Here is a tiny trained network, its code and every weight. The questions are about switching its units off for an input and a class, where a switched-off unit gives its printed mean instead of its output.

import numpy as np


def w(rows, s, z=0):
    codes = np.array(rows[::2]) - 128.0
    scale = np.full(codes.shape[1], s)
    scale[-1] = z or s
    return codes * scale


def norm(h):
    return h / np.sqrt((h * h).mean(-1, keepdims=True) + 1e-5)


def f(y):
    return y / 2 * (1 + np.tanh(0.7978845608 * (y + 0.044715 * y**3)))


def log_softmax(a):
    a = a - a.max(-1, keepdims=True)
    return a - np.log(np.exp(a).sum(-1, keepdims=True))


def net(x, mask):
    res = np.array(x, float).reshape(1, 4) / 4 @ E
    u = 0
    for l in range(2):
        y = f(norm(res) @ A[l][:, :-1].T + A[l][:, -1])
        res = res + np.where(mask[u : u + 16], y, B[l][:, -1]) @ B[l][:, :-1]
        u += 16
    return log_softmax(norm(res)[-1] @ U[:, :-1].T + U[:, -1])


A, B = {}, {}
E = w([
[94,87,197,1,139,156,180,76],'x0',
[96,132,213,49,41,215,218,108],'x1',
[160,38,117,60,113,238,109,45],'x2',
[53,145,202,197,103,145,138,167],'x3',
],0.00052)
A[0] = w([
[130,127,128,132,129,126,131,126,122],'0.n1',
[153,137,95,127,142,110,108,135,255],'0.n2',
[131,127,129,133,131,128,132,125,121],'0.n3',
[131,124,128,136,128,125,132,124,100],'0.n4',
[109,151,149,93,107,131,163,142,244],'0.n5',
[158,118,93,3,160,120,125,87,127],'0.n6',
[164,63,74,101,149,174,83,46,129],'0.n7',
[129,127,129,128,127,126,127,128,129],'0.n8',
[127,126,127,129,129,127,130,128,133],'0.n9',
[131,123,130,135,129,125,130,128,81],'0.n10',
[130,125,130,130,128,127,129,128,129],'0.n11',
[127,133,119,102,131,127,122,135,219],'0.n12',
[130,123,129,133,127,124,131,126,113],'0.n13',
[131,124,129,133,127,124,131,125,120],'0.n14',
[130,129,130,129,130,130,128,128,128],'0.n15',
[130,125,128,134,129,126,132,125,112],'0.n16',
],0.003,0.00067)
B[0] = w([
[130,134,126,123,125,132,123,132,127],'0.n1',
[102,76,147,100,209,100,135,108,198],'0.n2',
[130,134,126,124,126,133,124,133,127],'0.n3',
[126,135,125,123,120,133,123,140,122],'0.n4',
[216,130,111,68,151,85,186,103,167],'0.n5',
[65,8,242,80,153,131,135,108,221],'0.n6',
[189,163,126,127,139,26,215,91,246],'0.n7',
[127,129,124,126,129,131,130,129,128],'0.n8',
[134,135,129,126,130,132,122,127,129],'0.n9',
[128,152,126,124,121,145,120,139,118],'0.n10',
[127,135,128,128,133,131,125,126,128],'0.n11',
[155,96,134,112,145,112,123,101,152],'0.n12',
[130,142,126,123,127,137,121,131,125],'0.n13',
[127,139,126,124,128,134,122,129,127],'0.n14',
[124,129,127,129,130,127,128,126,128],'0.n15',
[130,139,126,124,127,137,123,135,125],'0.n16',
],0.0012,0.0013)
A[1] = w([
[125,131,122,121,135,136,126,132,138],'1.n1',
[100,118,186,82,79,211,169,107,191],'1.n2',
[120,136,110,106,130,139,109,131,159],'1.n3',
[136,137,78,200,92,177,49,154,193],'1.n4',
[192,88,92,48,132,130,161,53,2],'1.n5',
[51,137,179,165,119,178,89,156,94],'1.n6',
[124,124,130,125,129,131,126,125,148],'1.n7',
[86,131,204,1,94,186,184,122,213],'1.n8',
[122,145,133,82,104,157,149,134,184],'1.n9',
[124,123,130,126,128,131,128,125,147],'1.n10',
[125,133,118,121,132,132,124,132,127],'1.n11',
[91,195,175,154,80,119,153,177,100],'1.n12',
[121,129,123,120,133,136,123,127,152],'1.n13',
[123,133,120,118,134,135,120,131,143],'1.n14',
[123,121,138,140,135,134,133,127,16],'1.n15',
[160,49,107,95,153,167,78,43,29],'1.n16',
],0.0027,0.00073)
B[1] = w([
[143,120,135,138,120,120,121,131,127],'1.n1',
[130,86,119,124,205,59,130,93,193],'1.n2',
[157,108,142,156,116,103,119,139,126],'1.n3',
[100,70,158,76,194,83,107,123,177],'1.n4',
[116,90,158,142,53,211,152,97,179],'1.n5',
[108,49,147,111,82,203,116,94,131],'1.n6',
[127,132,131,140,134,128,127,124,131],'1.n7',
[201,65,127,69,239,3,101,90,252],'1.n8',
[179,119,124,112,129,100,133,133,139],'1.n9',
[120,129,126,139,134,128,130,124,131],'1.n10',
[146,118,135,131,116,118,120,136,126],'1.n11',
[130,133,185,88,64,164,224,91,156],'1.n12',
[133,122,131,145,124,117,123,126,130],'1.n13',
[142,119,134,140,117,115,118,130,128],'1.n14',
[125,138,132,101,108,147,115,161,109],'1.n15',
[98,188,165,134,85,147,224,124,158],'1.n16',
],0.0017,0.0019)
U = w([
[213,124,46,175,53,219,174,64,117],'0',
[57,50,169,146,95,239,49,163,120],'1',
[115,190,34,206,223,38,33,211,168],'2',
[203,26,193,2,201,48,197,38,189],'3',
[58,210,209,156,29,159,209,200,143],'4',
[188,188,124,47,81,134,154,177,62],'5',
[111,126,132,89,138,180,121,111,46],'6',
[140,192,89,12,96,238,73,134,2],'7',
],0.006,0.007)

Each question gives the input, the list of numbers given to net, and the class t.
The units are the neurons (one row each of A and B). Each row of codes is followed by its name. A weight is (code - 128) times the scale printed after its matrix; where a second scale follows, it is the last column's (A, B and U).
mask holds one flag per neuron, layer by layer. A switched-off neuron (its flag False) gives its mean, the last column of its row in B, instead of its output. The means were averaged over made-up inputs and are rounded, as every weight is.
A unit's drop is (log p(t) with every unit on - log p(t) with that unit switched off) / (log p(t) with every unit on - log p(t) with every unit switched off).
The circuit of an input: a set's keep is (log p(t) with only the set's units on - log p(t) with every unit switched off) / (log p(t) with every unit on - log p(t) with every unit switched off). Starting from the 12 units with the biggest drops (on a tie, the unit counted first), units are removed one at a time, each time the one whose removal leaves the highest keep (on an exact tie, the one counted first), for as long as the keep stays at least 0.8.
circuit, biggest first: the units of the circuit, biggest drop first
unit that matters most: the unit with the biggest drop
top k neurons: the k neurons with the biggest drops, biggest first
k most important neurons of layer l: the k neurons of layer l with the biggest drops, biggest first
drop of u: that unit's drop, to one decimal
input [1,-2,-4,8], class 4: unit that matters most : 1.n12
input [2,-4,-8,8], class 4: circuit, biggest first : (1.n8 1.n12)
input [3,-5,-1,-2], class 2: circuit, biggest first : (1.n12 1.n8)
input [-2,-8,4,-6], class 0: 2 most important neurons of layer 0 : (0.n7 0.n6)
input [-5,1,2,-4], class 0: top 2 neurons : (1.n8 0.n7)
input [-6,-1,4,-7], class 0: top 2 neurons : (1.n8 1.n5)
input [-4,1,-1,7], class 1: top 3 neurons : (0.n7 1.n6 1.n16)
input [-8,2,-1,6], class 1: circuit, biggest first : (0.n7 1.n6)
input [0,-4,-5,8], class 4: top 4 neurons : (1.n8 1.n12 1.n2 1.n6)
input [6,-3,-7,4], class 4: top 3 neurons : (1.n8 1.n12 0.n6)
input [1,-3,4,8], class 1: 2 most important neurons of layer 1 : (1.n8 1.n6)
input [2,-3,-3,1], class 2: top 3 neurons : (1.n5 0.n6 1.n16)
input [2,-4,2,4], class 1: top 2 neurons : (1.n8 0.n5)
input [1,-6,0,1], class 2: most important neuron of layer 1 : (1.n8)
input [3,-4,-2,5], class 4: top 4 neurons : (1.n8 1.n12 0.n6 1.n2)
input [-5,-5,4,-7], class 0: 3 most important neurons of layer 1 : (1.n8 1.n5 1.n2)
input [1,-5,7,6], class 4: 2 most important neurons of layer 1 : (1.n8 1.n16)
input [-8,4,2,-8], class 0: drop of 0.n10 : 0.0
input [-5,-3,4,-1], class 2: drop of 0.n5 : 0.1
input [5,-8,-4,-3], class 2: drop of 1.n8 : 0.2
